Small tables with named rows and columns. After each table, cells are looked up by row and column.

tetene:
        kuzomev  kenupa  disolem  rifiv  vozune
kemona      123     210       39     88      22
tus         120     129       40     99     250
vafo        126     206       45     88      36
tegapo      117     208       42     86      20

kenupa of tegapo is 208
rifiv of tus is 99
kuzomev of kemona is 123
disolem of vafo is 45
disolem of kemona is 39
vozune of kemona is 22
rifiv of kemona is 88
rifiv of vafo is 88
kuzomev of vafo is 126
vozune of vafo is 36
disolem of tegapo is 42
kenupa of vafo is 206
disolem of tus is 40
kenupa of kemona is 210
vozune of tus is 250
kuzomev of tegapo is 117
kenupa of tus is 129

lunibon =
fields: pazikom, tatoz, mozeg, kevos, buv, palusem, didad, geserol, popi
pebob: [37800, 10948, 83524, 15133, 51532, 78794, 15062, 67193, 11256]
bigu: [50434, 28087, 47752, 12658, 50357, 40199, 55227, 39939, 43207]
menenol: [10491, 34099, 34047, 23956, 22345, 55903, 1302, 33846, 27120]

pebob, kevos => 15133
pebob, geserol => 67193
pebob, tatoz => 10948
menenol, palusem => 55903
bigu, didad => 55227
bigu, palusem => 40199
bigu, tatoz => 28087
menenol, kevos => 23956
menenol, pazikom => 10491
bigu, geserol => 39939
bigu, popi => 43207
pebob, mozeg => 83524
pebob, popi => 11256
pebob, pazikom => 37800
menenol, geserol => 33846
pebob, didad => 15062
bigu, kevos => 12658
bigu, mozeg => 47752
menenol, buv => 22345
Which row has the largest palusem? pebob

gizesu =
,kamuzim,gofez,zefimos,lero,zagu,pok,tekura,mogom,luvo,giramuz
vupat,0.71,-0.10,-0.26,0.23,-0.26,-0.32,0.28,0.08,-0.12,-0.31
gasug,-0.76,-0.04,0.10,0.21,0.26,-0.10,-0.58,0.09,0.20,0.09
fudetis,0.53,0.14,-0.29,0.03,-0.24,-0.16,0.49,0.19,-0.09,-0.01
vedisi,0.63,0.04,-0.21,0.23,-0.26,-0.27,0.41,0.08,-0.08,0.05
fif,0.65,0.06,-0.19,0.23,-0.18,-0.28,0.41,0.08,-0.06,-0.01
zizutu,-0.80,0.00,0.08,0.23,0.09,-0.07,-0.75,0.08,0.16,-0.01
kaz,-0.58,-0.12,0.07,0.06,0.04,0.11,-0.48,0.17,0.43,0.22

zefimos of zizutu is 0.08
zefimos of fif is -0.19
zagu of kaz is 0.04
giramuz of kaz is 0.22
mogom of vedisi is 0.08
kamuzim of kaz is -0.58
zagu of vedisi is -0.26
gofez of kaz is -0.12
tekura of zizutu is -0.75
luvo of vedisi is -0.08
zagu of vupat is -0.26
pok of vupat is -0.32

tas =
cols = kiz, dib, milugit, tifavut, ladimab, pobi, momufu, sife, mafom, zemefid
gib: [138, 66, 172, 100, 67, 49, 96, 29, 21, 129]
tidipo: [129, 91, 122, 100, 71, 54, 118, 29, 105, 151]
gare: [115, 90, 145, 141, 161, 119, 81, 154, 63, 64]
miv: [88, 119, 191, 108, 67, 165, 111, 185, 45, 3]
lutigav: [112, 93, 136, 141, 162, 125, 81, 161, 73, 67]
vama: [107, 115, 122, 105, 87, 117, 118, 113, 105, 100]
viz: [88, 120, 180, 116, 77, 167, 107, 192, 58, 3]
norabo: [88, 121, 152, 114, 87, 167, 114, 190, 92, 21]
vunel: [138, 66, 161, 100, 70, 49, 98, 29, 23, 137]
giv: [96, 118, 148, 134, 140, 162, 94, 193, 81, 25]
gegap: [134, 73, 122, 118, 131, 62, 91, 61, 71, 146]
gidof: [104, 91, 192, 134, 117, 144, 81, 184, 21, 3]

giv, pobi -> 162
gib, sife -> 29
gegap, dib -> 73
vama, zemefid -> 100
gib, ladimab -> 67
tidipo, mafom -> 105
lutigav, tifavut -> 141
norabo, ladimab -> 87
norabo, zemefid -> 21
gare, kiz -> 115
giv, tifavut -> 134
giv, ladimab -> 140
vunel, dib -> 66
norabo, kiz -> 88
vunel, zemefid -> 137
giv, mafom -> 81
gare, momufu -> 81
norabo, dib -> 121
gegap, kiz -> 134
Which row has the largest dib? norabo

zivagur
|  | kig | soke | gutodu |
|---|---|---|---|
| fonit | 54516 | 67497 | 35119 |
| viluk | 55833 | 64348 | 29443 |
| siz | 92539 | 10726 | 68339 |
| ves | 78879 | 37921 | 44522 |
| libodu | 28058 | 76210 | 31612 |
| lobefa | 6042 | 92688 | 38245 |
| tizuk | 70196 | 26466 | 75021 |
| nugarud | 79164 | 57047 | 25995 |
| dademu | 65412 | 34011 | 68284 |

What is the soke of ves in zivagur?
37921
What is the gutodu of tizuk in zivagur?
75021
What is the soke of dademu in zivagur?
34011
What is the kig of dademu in zivagur?
65412
What is the gutodu of siz in zivagur?
68339
What is the kig of fonit in zivagur?
54516
What is the gutodu of fonit in zivagur?
35119
What is the kig of libodu in zivagur?
28058

fube:
fields: tikuvok, mumuk, feg, vemeti, gezo
datib: [-737, -117, -732, 479, -950]
leru: [123, -784, -35, 101, 585]
zem: [-330, 841, -480, -524, -91]

What is the tikuvok of leru in fube?
123
What is the vemeti of zem in fube?
-524
What is the vemeti of datib in fube?
479
What is the feg of datib in fube?
-732
What is the mumuk of zem in fube?
841
What is the gezo of zem in fube?
-91
What is the feg of leru in fube?
-35
What is the feg of zem in fube?
-480
What is the mumuk of datib in fube?
-117
What is the mumuk of leru in fube?
-784
What is the tikuvok of zem in fube?
-330
What is the gezo of leru in fube?
585
What is the vemeti of leru in fube?
101

Table lafev
fields: pez, rusufu, samad, feluve, sidedi, gane
tela: [-1, 5, -27, 6, -5, -3]
lod: [-7, -55, 2, -26, -20, 13]
rofi: [18, -36, 9, 20, -39, -17]
div: [11, 16, -12, 4, -22, -36]
bivuru: [12, 8, 20, -11, -34, -6]
debobav: [-35, 7, -16, 14, -11, 13]
leba: [-25, 32, 70, 6, -11, 41]
rakesu: [-74, 22, -18, -27, -14, -13]
votu: [-49, -7, 5, 26, -35, -49]
luserob: [-49, -21, -37, 3, 1, -21]
vubik: [29, -2, -38, -18, 15, -33]
potu: [-15, -17, 4, 9, -23, -11]
mefu: [-10, 36, -12, -2, 6, -39]
daf: [-39, 14, -32, -34, 19, -15]

What is the gane of potu in lafev?
-11
What is the feluve of bivuru in lafev?
-11
What is the gane of rakesu in lafev?
-13
What is the pez of luserob in lafev?
-49
What is the samad of rofi in lafev?
9
What is the pez of daf in lafev?
-39
What is the sidedi of leba in lafev?
-11
What is the rusufu of votu in lafev?
-7
What is the feluve of luserob in lafev?
3
What is the gane of bivuru in lafev?
-6
What is the pez of potu in lafev?
-15
What is the samad of potu in lafev?
4
What is the rusufu of vubik in lafev?
-2
What is the feluve of votu in lafev?
26

